Rows and roughly how far along a hidden order each lies, from 0 to 9:
In the rows, 128 means zero.
[ 93 173 140  91  64 131 166 153 175 158 141 125 158 111 168 191 136 122
 108 137 127 140 150 134 148 133  62 112 154]
7
[ 67 154 143  86  53 146 167 170 168 143 148 135 149 106 169 186 131 121
 112 136 138 157 160 150 147 117  72  80 148]
5
[147 118 106 112 145 130 123 122 106 120  65 115 114 159  59 122 100 101
 124 180 109 103 125 136 111 152 142  66 149]
8
[147 132 112 113 122 138 149 144 106 126  68 120 117 154  70 114 114 103
  99 194 104 102 126 143 132 148 122 104 162]
9
[ 95 131 134 149 143 144 130 156 163 113 126 160  95 104 143 167 127 158
 114 109 147 165 146 110 198 129 115 116 111]
1
[230 138  94 135 117 136 144  79 175  99  99 120 137 125  42 138  34 113
 182 140 137 153 166 138 150 127 149 163  56]
4
[171 120 101  98 145 140 143 127 130 112  66 145 128 156  54 116  94 112
 131 170 110 106 139 136 122 160 146  90 112]
7
[207 134 101 135 115 130 144  78 156  95 115 133 142 125  64  97  59 116
 176 118 134 144 154 136 131 118 162 185  59]
3
[178 106 111 146 134 127 130  81 127 106 135 135 149 128 102  75  66 103
 182  96 137 139 134 135  97 105 178 215  61]
2
[193 126 105 103 150 126 128 108 124 111  97 142 138 151  72  83 113 127
 138 145 115 101 126 128 111 154 158 116 117]
6
[128  71 120 149 143 140 128 107 144 118 102 148 132 120  81 125  81  91
 188  93 143 148 146 127 119 116 153 197  26]
0
[132 174 130 125  91 120 145 133 114 150 117 107 138 132 141 133 155 131
  88 160 112 105 123 126 142 135  99 134 197]
9
[ 99 117 133 166 156 143 108 140 178 118 110 136  80  97 120 197 107 159
 133 122 150 174 150 105 207 135 114  98  92]
0
[ 33 181 141 113  67 123 157 139 164 153 136 107 144 116 159 182 132 134
 102 148 124 128 141 127 152 133  65 121 181]
8
[ 80 165 149  94  62 130 157 159 162 158 154 118 157 120 178 195 145 124
 112 135 131 145 147 143 135 124  67  98 153]
6
[147 115 108  99 143 136 144 138  99 122  68 141 128 162  78  90 122 101
 113 169 102  91 118 138 106 151 139  96 151]
9
[202 144  98 127 133 131 127  86 154 101 102 119 132 134  51 120  69 125
 162 142 130 131 147 131 134 137 155 127  82]
5
[ 96  63 136 179 183 127  84 121 137 129 113 140  98 116 121 149 128 125
 171  90 144 140 118 101 127 130 152 153  65]
0
[ 86 167 143 102  76 147 155 183 153 131 154 136 143 108 166 169 125 136
 100 130 143 163 152 152 164 112  88  79 139]
3
[197 134 103 112 155 119 120  96 129 107 112 132 135 147  80  88 110 131
 147 135 122 110 125 127 109 139 167 131 140]
6

New part:
[ 95 128 124 158 104 116 188 110 126 102 146 159 123 123 134 135 136 129
 166 134  98 112 133 126  97 184 132 130 130 129 106 136 145  89 138 197
 136 150]
5
[127 139 135 115 125 127 115 127 154 122 152 130 131 131 129 150 121 130
 146 120 119 135 147 126  91 127 124 105 105 104 111 123 119 140 129 155
 127 148]
9
[112 187 114 171 126 137 136 141  94 130  99 104 150 124 143 122 146 111
 134  72 113 151 118 132 102 151 120 120 115 155 166 133  95 134 136 101
 147  86]
1
[106 154 111 164  93 148 174  71  98 104 134 129 118 125 143 136 123 118
 142 125 110 140 122 153 151 138  94 123 117 136 108 150 102  76 124 102
 128  94]
7
[ 78 106 112 191  37 150 195 114 196 128 135 167 148 126 161 125 134 124
 195 146  71 134  94 132  52 126 147  84 144 104 121 155  85 124 102 107
 120 153]
4
[147 173 130 116 164 126 128 123  87  94 135 114 126 115 127 120 115 126
 107 105 175 115 152 134 131 152 110 153 146 158 115 125 142 111 154 188
 151 108]
6
[149 141 120  70 190 145  96 122  97 118 159 161 128 119 122 121 108  93
  85 133 193 100 144 114 177 181 108 175 130 143  58 137 161  55 146 169
 143  75]
6
[149 130 123 171 136 138 177 131 116 120 148 170 141 118 148 170 152 128
 165 148 163 122 107 130 132 162 116 157  58 133 169 137 153 113 145 255
 165 136]
8
[101 100 127 167 155 120 178  83 118 104 150 207  91 129 142 147 152 125
 126 175 121 108 130 120 155 194 124 121 133 116  57 163 160  38 132 169
 130 121]
8
[133 155 124 102 143 138 109  98 135 131 151 133 116 138 110 143 105 130
 125 131 147 148 165 133 141 105 108 131  88 110 101 123 126 123 116 116
 134 105]
9
[139 124 149  88 171 137 114 134 150 119 135 128 107 115 127 126 100 118
 137 128 152 137 171 119 135 152 134 158 162 120 111 127 177 120 137 136
 149 132]
8
[127 165 109 163  95 140 122 133 112 125 144 147 136 128 132 145 119 114
 157 122 154 143 132 136 125 114 106 136  62 122 133 138 116 150 131 129
 147  81]
6
[150 181 122 137 118 134 141 133 120 124 151 150 123 117 140 166 137 116
 145 124 155 125 128 124 139 152 109 161  72 133 136 135 147 173 145 219
 148 123]
9
[159 203 119  57 163 146  77 156 101 119 159  93 135 123 103 138  87 117
 131 105 197 139 161 128 146 116  92 183  62 142 116 104 141 127 140 182
 155  91]
9
[147  61 137 133 202 162 169  66 171 129 154 240  99 123 121 173 136 158
 160 202 142 143 113 136 168 136 138 144 134 106  72 139 176  78 120 194
 134 167]
9
[145  45 153 121 251 168 186  47 128 114 112 221  84  98 146 160 142 155
 121 200 139 155 100 146 205 153 133 139 217 134  76 156 181  42 129 148
 128 147]
8
[138 160 108 137 188 156  87 121 114 141 110 126 143 132 104 110 113 117
 128 107 134 170 132 140 136 102 120 135 111 145 131 123  97 129 116  99
 141  67]
0
[ 56 180  83 200   1 105 165 197 167 110 181 108 182 145 153  88 125  74
 203  85  50  79 123 107   1 180 141  88  61 101  98 134  65 108 117 133
 136 118]
1
[111 133 132 171  78 129 195  86 142 104 138 151 122 111 159 147 149 143
 165 137  97 125 115 137 109 161 115 111 143 118 126 151 123 105 131 153
 132 165]
9
